Here are made-up objects, facts about them, and rows of numbers that follow some of those facts. Name the object behind each unnamed row.

There are 3 kinds of fact about the objects: ξ, π, β.
bridi -ξ-> 445; todrum -ξ-> 581; teke -ξ-> 787
sutol -ξ-> 445; goflonir -ξ-> 787; vesto -ξ-> 445
plubam -ξ-> 445; zevas -ξ-> 581; stogrol -ξ-> 581
linum -ξ-> 787; zudrak -ξ-> 787; depen -ξ-> 581
flaskem -ξ-> 787; romu -ξ-> 445; zunul -ξ-> 787
dapul -ξ-> 787; tobris -ξ-> 182; futrek -ξ-> 581
bigok -ξ-> 787; stistu -ξ-> 787; febo -ξ-> 182
plefli -ξ-> 445; skanar -ξ-> 787; skobuk -ξ-> 787
dastarem -ξ-> 581; fogas -ξ-> 445; bisum -ξ-> 787
klisten -ξ-> 787; dibrebik -ξ-> 581; pozun -ξ-> 787
flonel -ξ-> 787; kudom -ξ-> 581; toson -ξ-> 787
poskor -ξ-> 581; dodul -ξ-> 787; drifin -ξ-> 445
gokun -ξ-> 445; flapom -ξ-> 787; stipes -ξ-> 787
dridrofos -ξ-> 445; tibi -ξ-> 581; riri -ξ-> 182
gaski -ξ-> 787; fugak -ξ-> 581; tafu -ξ-> 787
trufigral -ξ-> 445; bugega -ξ-> 787; votren -ξ-> 787
fezes -ξ-> 445; pavik -ξ-> 787; kupestom -ξ-> 182
druzen -ξ-> 787; stustik -ξ-> 787; tirak -ξ-> 182
gagror -ξ-> 581; dazu -ξ-> 787; babribru -ξ-> 581
driror -ξ-> 787; flalom -ξ-> 787; breklir -ξ-> 581
klugrim -ξ-> 787; vaden -ξ-> 581; grigrik -ξ-> 787
stogrun -ξ-> 787; muti -ξ-> 787; raska -ξ-> 581
stugitram -ξ-> 182; neror -ξ-> 581; ketregrus -ξ-> 787
pifun -ξ-> 581; lofela -ξ-> 787; nevek -ξ-> 787
redir -ξ-> 787; dugaskan -ξ-> 787; drilol -ξ-> 787
kaplizom -ξ-> 787; repim -ξ-> 581; flipi -ξ-> 182
mopan -ξ-> 581; fugefi -ξ-> 581; mubis -ξ-> 581
fofla -ξ-> 787; seplil -ξ-> 581; drigu -ξ-> 581
gofes -ξ-> 581; pezu -ξ-> 581; gradrezul -ξ-> 787
gruklon -ξ-> 787; planul -ξ-> 182; guvuplom -ξ-> 787
tosas -ξ-> 787; rilafim -ξ-> 787; rifliva -ξ-> 787
grutrok -ξ-> 182; balor -ξ-> 445; brolin -ξ-> 787
dredrar -ξ-> 787; pigik -ξ-> 787; ritadrum -ξ-> 182
bedeklim -ξ-> 787; fubom -ξ-> 787; sufo -ξ-> 787
truflu -ξ-> 182; kleke -ξ-> 581; koba -ξ-> 787
kevi -ξ-> 787; drutrubas -ξ-> 182; tofla -ξ-> 787
dogren -ξ-> 581; trotobre -ξ-> 787; tokliskil -ξ-> 787
stamon -ξ-> 787; dupek -ξ-> 787; drusko -ξ-> 581
grasto -ξ-> 445; numi -ξ-> 787; vustas -ξ-> 787
sizok -ξ-> 581; fisik -ξ-> 182; tivus -ξ-> 787
korum -ξ-> 445; drudro -ξ-> 787; steplor -ξ-> 581
stuflok -ξ-> 787; kleber -ξ-> 182; bodru -ξ-> 787
deklugus -ξ-> 581; gotruplo -ξ-> 445; fasku -ξ-> 581
sigo -ξ-> 787; sturis -ξ-> 787; totrala -ξ-> 787
klaker -ξ-> 445; matro -ξ-> 581; griza -ξ-> 581
driplil -ξ-> 581; drogis -ξ-> 581; zibam -ξ-> 787
bridi -π-> rilafim; todrum -π-> druzen; teke -π-> sufo
sutol -π-> trotobre; vesto -π-> pezu; plubam -π-> drutrubas
zevas -π-> repim; stogrol -π-> klugrim; linum -π-> teke
zudrak -π-> tosas; depen -π-> matro; flaskem -π-> stamon
romu -π-> grasto; zunul -π-> planul; dapul -π-> tivus
tobris -π-> gagror; bigok -π-> toson; febo -π-> dazu
plefli -π-> linum; skanar -π-> zevas; skobuk -π-> kudom
dastarem -π-> grutrok; fogas -π-> bigok; klisten -π-> lofela
dibrebik -π-> ketregrus; pozun -π-> dredrar; flonel -π-> stugitram
kudom -π-> redir; toson -π-> zudrak; poskor -π-> pozun
dodul -π-> grigrik; drifin -π-> stogrun; gokun -π-> sizok
flapom -π-> kleber; stipes -π-> numi; dridrofos -π-> griza
gaski -π-> gradrezul; fugak -π-> seplil; tafu -π-> stogrol
trufigral -π-> bugega; bugega -π-> dugaskan; votren -π-> dridrofos
fezes -π-> stipes; pavik -π-> mubis; kupestom -π-> drigu
druzen -π-> dastarem; stustik -π-> bodru; tirak -π-> gofes
gagror -π-> tofla; dazu -π-> mopan; babribru -π-> tirak
driror -π-> tafu; flalom -π-> koba; breklir -π-> poskor
klugrim -π-> dibrebik; vaden -π-> fasku; grigrik -π-> flaskem
stogrun -π-> futrek; muti -π-> skanar; raska -π-> pigik
stugitram -π-> drusko; neror -π-> drogis; ketregrus -π-> drifin
pifun -π-> vaden; lofela -π-> nevek; nevek -π-> drudro
redir -π-> depen; dugaskan -π-> bisum; drilol -π-> bridi
kaplizom -π-> zibam; repim -π-> steplor; flipi -π-> sturis
mopan -π-> flipi; fugefi -π-> korum; mubis -π-> drilol
fofla -π-> balor; seplil -π-> truflu; drigu -π-> tobris
gofes -π-> fezes; pezu -π-> fugefi; gradrezul -π-> votren
gruklon -π-> totrala; planul -π-> gaski; guvuplom -π-> plefli
tosas -π-> riri; rilafim -π-> romu; rifliva -π-> trufigral
grutrok -π-> sutol; balor -π-> kleke; brolin -π-> vustas
dredrar -π-> driror; pigik -π-> fisik; ritadrum -π-> gruklon
bedeklim -π-> ritadrum; fubom -π-> pifun; sufo -π-> zunul
truflu -π-> pavik; kleke -π-> vesto; koba -π-> muti
kevi -π-> dodul; drutrubas -π-> flapom; tofla -π-> plubam
dogren -π-> stustik; tokliskil -π-> raska; stamon -π-> fubom
dupek -π-> flonel; drusko -π-> brolin; grasto -π-> gokun
numi -π-> dapul; vustas -π-> guvuplom; sizok -π-> klisten
tivus -π-> bedeklim; korum -π-> neror; steplor -π-> stistu
kleber -π-> gotruplo; bodru -π-> sigo; deklugus -π-> todrum
gotruplo -π-> goflonir; fasku -π-> babribru; sigo -π-> fofla
totrala -π-> fugak; klaker -π-> tokliskil; matro -π-> klaker
griza -π-> febo; drogis -π-> kupestom; zibam -π-> kevi
bridi -β-> d; todrum -β-> d; teke -β-> d
sutol -β-> b; goflonir -β-> e; vesto -β-> b
plubam -β-> a; zevas -β-> b; stogrol -β-> a
linum -β-> d; zudrak -β-> a; depen -β-> a
flaskem -β-> a; romu -β-> d; zunul -β-> d
dapul -β-> c; tobris -β-> a; futrek -β-> c
bigok -β-> c; stistu -β-> e; febo -β-> e
plefli -β-> a; skanar -β-> c; skobuk -β-> c
dastarem -β-> a; fogas -β-> e; bisum -β-> b
klisten -β-> d; dibrebik -β-> a; pozun -β-> d
flonel -β-> b; kudom -β-> a; toson -β-> d
poskor -β-> a; dodul -β-> d; drifin -β-> b
gokun -β-> a; flapom -β-> b; stipes -β-> a
dridrofos -β-> e; tibi -β-> d; riri -β-> a
gaski -β-> e; fugak -β-> d; tafu -β-> d
trufigral -β-> a; bugega -β-> a; votren -β-> d
fezes -β-> a; pavik -β-> a; kupestom -β-> e
druzen -β-> a; stustik -β-> a; tirak -β-> b
gagror -β-> e; dazu -β-> a; babribru -β-> a
driror -β-> c; flalom -β-> c; breklir -β-> c
klugrim -β-> d; vaden -β-> e; grigrik -β-> c
stogrun -β-> c; muti -β-> a; raska -β-> c
stugitram -β-> a; neror -β-> a; ketregrus -β-> c
pifun -β-> b; lofela -β-> c; nevek -β-> e
redir -β-> b; dugaskan -β-> c; drilol -β-> c
kaplizom -β-> a; repim -β-> c; flipi -β-> a
mopan -β-> b; fugefi -β-> d; mubis -β-> b
fofla -β-> a; seplil -β-> d; drigu -β-> e
gofes -β-> a; pezu -β-> a; gradrezul -β-> d
gruklon -β-> b; planul -β-> a; guvuplom -β-> e
tosas -β-> c; rilafim -β-> e; rifliva -β-> b
grutrok -β-> e; balor -β-> a; brolin -β-> d
dredrar -β-> a; pigik -β-> d; ritadrum -β-> a
bedeklim -β-> b; fubom -β-> c; sufo -β-> a
truflu -β-> b; kleke -β-> b; koba -β-> b
kevi -β-> d; drutrubas -β-> e; tofla -β-> d
dogren -β-> a; trotobre -β-> a; tokliskil -β-> a
stamon -β-> a; dupek -β-> e; drusko -β-> a
grasto -β-> a; numi -β-> e; vustas -β-> b
sizok -β-> a; fisik -β-> e; tivus -β-> a
korum -β-> a; drudro -β-> b; steplor -β-> b
stuflok -β-> a; kleber -β-> b; bodru -β-> d
deklugus -β-> c; gotruplo -β-> a; fasku -β-> d
sigo -β-> b; sturis -β-> b; totrala -β-> e
klaker -β-> c; matro -β-> c; griza -β-> c
driplil -β-> d; drogis -β-> a; zibam -β-> b

Some objects and their rows:
[ -4 -11  -1  -4  10  12 -11   9  11   0  -6 -13  13  17  -5   5  20  16
  32 -10 -14  10   0   7  15 -15  -3  22 -23  -1  12 -12   7 -16  -2   3
 -23 -10   1   6  12] : fofla
[ 26  10   1  -9   0 -14  13  -8  -7 -14   8  13 -37  17 -12  16 -19 -16
  -3   1  -4   6   6 -25   7   4  14 -18  33  15  10  34 -39  18   4  -7
   7   5 -10  18 -15] : redir
[-37  23   1 -23  17   2  12  25  -8  -8 -14  -3  -4   4  -7 -26  -1  -6
 -25  14  11 -33 -23  -7 -17  -8   4 -15   5 -19 -12 -22  14  -2 -21  16
  19  11   9 -12  25] : stogrun
[ 25   2  -9  26 -21  -9   9 -31  -3  -1  24  -9   1  -7  12  10 -25  -9
 -18  10  -3   5  24 -19  10  25  26 -19  35  12  -2  15 -15  24   8 -11
  24  13  12  12 -16] : mubis
[ 11  11 -24  12  11 -25  -7   2   5   9   6  -7 -23  -4  -2 -15 -16  -8
  -3   3  -6  10  12   2 -12  -7  11  -5  -9  14 -20  -4   0 -22  -4  -7
  -7  13   6  -2  -9] : drutrubas
[ 18  12   8  16 -26  13  -2 -15   9  -8  16   3   2  -7   4   1 -24   4
  -7   6   4   4  18  -3  -3   8  -6  -3  -4 -19 -11   9  18  20  -7   8
   7   4   0  24   0] : romu
[ 12  12 -26  13  14 -25  -8   2   5   9   8 -10 -22  -3  -2 -16 -15 -10
  -2   4  -9  12  14   2 -10  -9  14  -6 -13  14 -22  -5  -2 -25  -4  -9
  -9  13   6   0  -6] : kupestom
[ -3 -18  11  -7  10   1   1   3   1   9 -13  -1  11   8   6   6  23  17
  29 -14   5   4 -18  22   2 -13  -9  27 -14  -7  39  -4   9  -7  12   6
 -16 -11  -5  -7   2] : flaskem
[ 18   0 -10  15 -12 -10  11 -11 -11  -2  20   7   1 -13   6  13 -17 -22
 -23  -5  -8  12  10 -13   9  28  15 -29  21  27 -10  24 -32  12  14 -22
  19  -2  -4  -6 -17] : mopan
[  0  20   8 -26  21   7 -16   5 -12   0 -12  19 -24 -10 -28 -23  -4 -15
 -31  23  37 -45  -2  -6 -10  -3 -20 -12  -5 -35 -28  -5  15   2 -25  10
  -2  -3 -10  -1  -6] : klaker
[-25  -3   3   7   0  13   1  19  16  -3 -14  -7  17  19  -1   8   5  25
  27 -20 -22  -5 -25  11  -2  -7 -12  24   1   2  19  -5   8  -1 -11  17
 -11 -19  11  -6  12] : dredrar
[-25   7   3 -26   5  10   3   8  -4 -10 -10  -8 -13   6  -9 -24   6  -1
 -27  30  26 -24   3 -20  -8  -4   4 -11   1 -27 -16 -29  22   0 -17  13
  21  27   4   2  17] : lofela
[  5  -2   9  11 -23  -1  -4 -28  -4   4  10  -3  19 -16  18   4  -5  -1
  -8  13   5   1  15   3   0   4   9  -2  16  -3  -8   0   4  17  11   0
   8   7  11  10  -2] : fugak
[ -8  -9  -7  -3  -2  -1  17  12   2  -2  -3  13 -24  -6   0  -3   5  -4
  -5  -6  -9  20  -1 -21  -7  12  -8 -13  -5  13  -4  -4  -6  -4  -1 -15
  20  18 -20 -16   3] : gaski
[ -4 -17  13 -16   3  13 -19   2  11  -1 -21   8 -10  21 -17  15  22  20
  30  -5   2  -7  -5   2  11 -14 -23  30   2  -2  14   2   0  -1  -4  11
 -28 -17  -6   7 -10] : tokliskil
[-12 -21  -6  10 -13   8 -19  14  18   4  -7  -5   7   9   1   7   8  20
   7 -14   9  13  -1  25  -4  -1 -22  22 -23  14  -4  -2  15 -23   7   8
 -21 -18   1 -10 -18] : flipi
[ 10  11  -2   4   0  -7 -12 -13 -10   3  12  -5  25 -15   6   0  -1 -17
   1   6 -17   4  16   4  10 -10  18 -10  -3   7 -26   2 -14  -4   8 -10
 -11  -6   8  12   8] : fugefi

Name these rows:
No name comes twice in this set of rows, the named rows included.
[ -2 -20  -3  17 -13   1 -15  -5  19  10  -3 -16   8   9  12   3   4  27
  12  -4  19   8   4  31  -8  -5 -10  31 -14  -1  15  -7  29 -14   9  14
 -18  -5  13   0 -17] : ritadrum
[  8   4 -11   3   4 -23 -13  -4   6   8  -7  13 -43   0 -12  -5 -16  -5
  -6   7   9  -4   6  -4 -18  -5  -7   1  14  14 -15   9  -6  -8  -5  -1
 -10   7   0  -2 -28] : fisik
[ -3 -20   8   1   1  11 -34 -13   6  13 -17   8  13  -1 -11  15  22  15
  18  -2   1 -19   1  10  14  -3 -21  28   9   3  -3  -1  -1   1  -1   3
 -31 -29   6  -3 -21] : kudom
[-19 -29   4  -6 -10  24  -3  19  13  -4 -10   2  10  10   0  14  26  20
  16 -17  -4  20  -7   4   9   5 -24  16 -24   8   9  -6   8 -12   6   0
  -6 -10 -15 -12   3] : sufo
[ 12  -2  -4  12  15 -26   6 -22 -16  26  -1   9  -1 -30  13 -10   2 -12
  -4   4   3  -8  -6   6 -11   4   8  -2  14   2  11  -4  -4   4   9 -17
   7  10   2 -20 -10] : vaden
[  0   0  -6   4  -2  -4   9  -6   8   0  -2   0 -27   4  -3  -5  -6   5
   3   9  -9   7   8 -24  -5   4   4  -2  13   0   2 -10   3   7 -11  -3
  16  27  -1   3   4] : nevek
[  6   6 -10  -2  15 -11   9   1   0   2   0  -1 -23   0  -5  -9  -2  -6
   9   3 -17   9   4 -18  -1  -5  11  -6  -1   4   0  -8  -7  -5  -8 -10
   5  19  -5   0  10] : goflonir
[  4   6 -17  11   1 -22  -4   1   7   9  -1   3 -31  -3  -2  -9 -18  -4
  -9   4   3   3   3   2 -20   0  -1  -2   5  13 -14   3   0 -11  -4  -2
  -2  11   3  -7 -18] : grutrok
[ 10  -5   4  15   1  20 -16   3  14   7  -3   3  12  -1  -8   5   3  18
  18 -17  -1  -4  -4  18   6   3 -26  23 -25 -13   8   2  20  -2 -10   7
 -22 -25  -5   0  -7] : trufigral
[ 27  33 -10  30  -3  -9  23   4  -2  -9  23   6  -7  -2  -1   4 -50 -15
 -14 -18 -20   0  -9  -4  -6  22  11 -25  17   7   3  34 -18  22 -11  -2
  18 -10   3   5  -6] : drifin

The same objects again, as new rows of numbers:
Some rows with their names:
[ -4   3 -18 -17  15  -5  -7   9   8  -4   0 -10   2   2] : raska
[  7 -11 -11   8  -2   8 -17 -10   2  -3   6 -12  14 -16] : babribru
[ -2  -5  -5  16  -8  -7   5  12   3   5   1 -24  -6 -12] : kleke
[-3  7  6 13 -7 -1 -3 -3  1  3 -3 -8 -2  0] : bisum
[  7  -2  -2   4   4  -3  -6  -5   4  -8   2  -7   2 -24] : poskor
[ -1  -2   3 -19   4  -5  -4   9 -11  11  -2  -5   3   5] : zunul
[ -2   8   6  10  -8   0  -4   1  -3   6  -2 -10  -2  -1] : flonel
[ 13   8  -2  14   6  -1 -14   4  -6  15   3   7  -1 -22] : planul
[  7   1  -3  34  -9  -1  19  16   5   8  -1 -15  -1  -2] : vesto
[  8   6  10   5   5   7  -7  -9   3  -1   2  -3  -3 -13] : zudrak
[ 2  2 -3 -2 11 -7 -8 12  2 15  2 14 15 -6] : febo
[-2  8  7 11 -8 -2 -4 -5  1  3 -3 -7 -4  1] : drudro
[ -1   1   7 -21   6   0  -4   4   8   5   1   4   6   4] : nevek
[ -4  -7   9   4   6  -4  11   5   2   7   0 -13   0   9] : tofla
[ -2  17   9   8 -12  -4   7   4  -4  -3   5 -21  14  -2] : gruklon
[ -5   3 -18 -17  15  -5  -8  10   8  -4   0 -10   2   3] : matro
[  8   6  10   5   5   7  -6  -7   3   0   1  -4  -2 -13] : bugega

Rows to name:
No name comes twice in this set of rows, the named rows included.
[ -3 -22 -16  -3  -2  -3 -11  -5  -1   2   2 -11  20   8] : fasku
[ -3   0   7 -17   8   1  -2   9   4   5   1   0  12   2] : dupek
[ -2  11  10 -24   4  -3   8  12   2  -2   8 -11  23   0] : totrala
[ 12  15  13 -12  -2   1  -2  -7   4  -2   9 -10  -4 -10] : pavik
[ -6   1 -15  -7  12  13 -20  -2   6   6   1  -8   8  21] : fubom
[ 10  -3  -4  -7   2  -2 -10   2  -1   0   3  -9  -3 -25] : drusko
[ -5   3 -13 -10  13  11 -17   0   6   6   0  -7   3  19] : grigrik
[  4   9 -18   1  14   1   6  11   9  -2  -3   0   7  13] : klaker
[  1  -1   7 -18   0  -7  -1  -7   3   6   1  -2  -4  16] : klisten
[ 8 -2 -6 -5  5  0 10 14  8  3  0  7 18  3] : fogas
[  9   6   9   0   5   6  -9  -5  -1   2   0  -2  -5 -15] : dazu
[  9  -1  -8 -14   5  -1   4  19   1   7  -3   9  14  -1] : dridrofos
[-1 -3  2 19 13 -5  8 19 10 18  6 -1  9 -5] : kupestom
[-2  3  3 14 -9  2 -8 -5  0  6 -2 -8 -1  2] : zibam
[ 13  -1  -4 -15  -7 -10  11   0   6   5   2   3  -1  19] : romu

